Below are the code and all the weights of a small trained network. Each question names an input and a class and asks about switching units off, where a switched-off unit gives its printed mean instead of its output.

import numpy as np


def w(rows, s, z=0):
    codes = np.array(rows[::2]) - 128.0
    scale = np.full(codes.shape[1], s)
    scale[-1] = z or s
    return codes * scale


def f(y):
    return y / 2 * (1 + np.tanh(0.7978845608 * (y + 0.044715 * y**3)))


def log_softmax(a):
    a = a - a.max(-1, keepdims=True)
    return a - np.log(np.exp(a).sum(-1, keepdims=True))


def net(x, mask):
    res = np.array(x, float).reshape(1, 6) / 4 @ E
    y = f(res @ A[0][:, :-1].T + A[0][:, -1])
    res = res + np.where(mask, y, B[0][:, -1]) @ B[0][:, :-1]
    return log_softmax(res[-1] @ U[:, :-1].T + U[:, -1])


A, B = {}, {}
E = w([
[153,146,131,175,91,175,121,113,146,186,97],'x0',
[204,155,100,190,132,164,125,58,55,76,136],'x1',
[94,98,76,93,119,119,80,70,39,71,169],'x2',
[102,66,157,137,70,147,208,116,119,107,56],'x3',
[106,152,41,44,141,236,140,136,97,136,106],'x4',
[254,182,124,118,79,173,52,129,163,73,139],'x5',
],0.0089)
A[0] = w([
[110,180,92,141,255,121,150,136,93,151,199,219],'neuron 0',
[131,97,114,141,85,125,149,169,91,27,129,1],'neuron 1',
[53,42,127,118,202,102,150,144,181,181,138,200],'neuron 2',
[144,150,141,179,159,57,156,103,151,108,121,218],'neuron 3',
[141,101,210,193,140,48,144,164,136,146,131,152],'neuron 4',
[163,154,160,120,61,212,174,201,205,209,35,189],'neuron 5',
[218,191,121,110,110,161,9,114,146,132,188,218],'neuron 6',
[133,121,136,84,114,108,131,118,119,129,156,61],'neuron 7',
[169,233,132,180,138,82,66,170,168,93,165,181],'neuron 8',
[74,153,116,116,205,112,119,160,159,201,124,215],'neuron 9',
[97,103,243,208,101,54,130,166,158,126,134,160],'neuron 10',
[126,109,118,17,90,138,79,129,121,40,128,77],'neuron 11',
[128,86,145,216,25,102,101,49,113,91,126,205],'neuron 12',
],0.009,0.0024)
B[0] = w([
[103,147,102,180,48,122,160,175,51,158,65,185],'neuron 0',
[62,121,88,84,88,89,99,129,115,145,213,147],'neuron 1',
[158,90,72,83,82,79,63,117,88,163,150,228],'neuron 2',
[158,97,145,146,156,133,114,92,99,40,93,170],'neuron 3',
[67,88,255,173,250,167,72,102,140,98,121,205],'neuron 4',
[167,177,99,174,63,154,180,204,94,136,51,246],'neuron 5',
[187,129,121,148,117,153,92,111,200,72,227,247],'neuron 6',
[120,193,184,50,176,142,114,174,115,127,101,130],'neuron 7',
[156,168,125,99,192,131,60,31,184,113,229,201],'neuron 8',
[108,45,69,120,63,108,160,135,127,167,111,199],'neuron 9',
[91,95,241,174,181,138,106,58,90,101,153,225],'neuron 10',
[19,126,177,101,162,71,89,137,194,210,152,184],'neuron 11',
[204,135,73,179,75,196,125,93,184,106,146,193],'neuron 12',
],0.008,0.013)
U = w([
[150,218,163,75,197,129,123,157,174,137,169,5],'0',
[103,122,99,1,93,70,156,200,121,201,131,173],'1',
[211,167,63,165,69,160,133,150,123,116,142,95],'2',
[137,147,161,194,126,140,182,163,67,115,59,210],'3',
[142,120,161,117,179,132,50,57,142,92,204,169],'4',
],0.0094,0.0019)

Each question gives the input, the list of numbers given to net, and the class t.
The units are the neurons (one row each of A and B). Each row of codes is followed by its name. A weight is (code - 128) times the scale printed after its matrix; where a second scale follows, it is the last column's (A, B and U).
mask holds one flag per neuron, in row order. A switched-off neuron (its flag False) gives its mean, the last column of its row in B, instead of its output. The means were averaged over made-up inputs and are rounded, as every weight is.
A unit's drop is (log p(t) with every unit on - log p(t) with that unit switched off) / (log p(t) with every unit on - log p(t) with every unit switched off).
The circuit of an input: a set's keep is (log p(t) with only the set's units on - log p(t) with every unit switched off) / (log p(t) with every unit on - log p(t) with every unit switched off). Starting from the 12 units with the biggest drops (on a tie, the unit counted first), units are removed one at a time, each time the one whose removal leaves the highest keep (on an exact tie, the one counted first), for as long as the keep stays at least 0.8.
circuit, biggest first: the units of the circuit, biggest drop first
k most important neurons: the k neurons with the biggest drops, biggest first
drop when u is switched off: that unit's drop, to one decimal
input [7,5,5,-7,0,-4], class 2: circuit, biggest first -> [neuron 0]
input [8,-3,-3,1,4,0], class 3: 2 most important neurons -> [neuron 6; neuron 5]
input [2,6,7,2,-3,-5], class 2: circuit, biggest first -> [neuron 12; neuron 10]
input [5,5,-5,1,1,-2], class 3: 2 most important neurons -> [neuron 6; neuron 2]
input [-8,6,-2,-4,5,-2], class 3: 2 most important neurons -> [neuron 0; neuron 2]
input [-4,4,-4,-1,1,0], class 2: 3 most important neurons -> [neuron 10; neuron 4; neuron 11]
input [-8,-8,-8,6,2,3], class 3: 2 most important neurons -> [neuron 5; neuron 10]
input [-5,5,-3,-5,0,-8], class 3: drop when neuron 0 is switched off -> 0.3
input [-6,3,-7,7,2,2], class 3: drop when neuron 8 is switched off -> 0.1
input [-5,5,-8,-2,3,-3], class 3: drop when neuron 6 is switched off -> 0.4
input [-1,3,-6,-1,3,-1], class 3: drop when neuron 2 is switched off -> 0.4
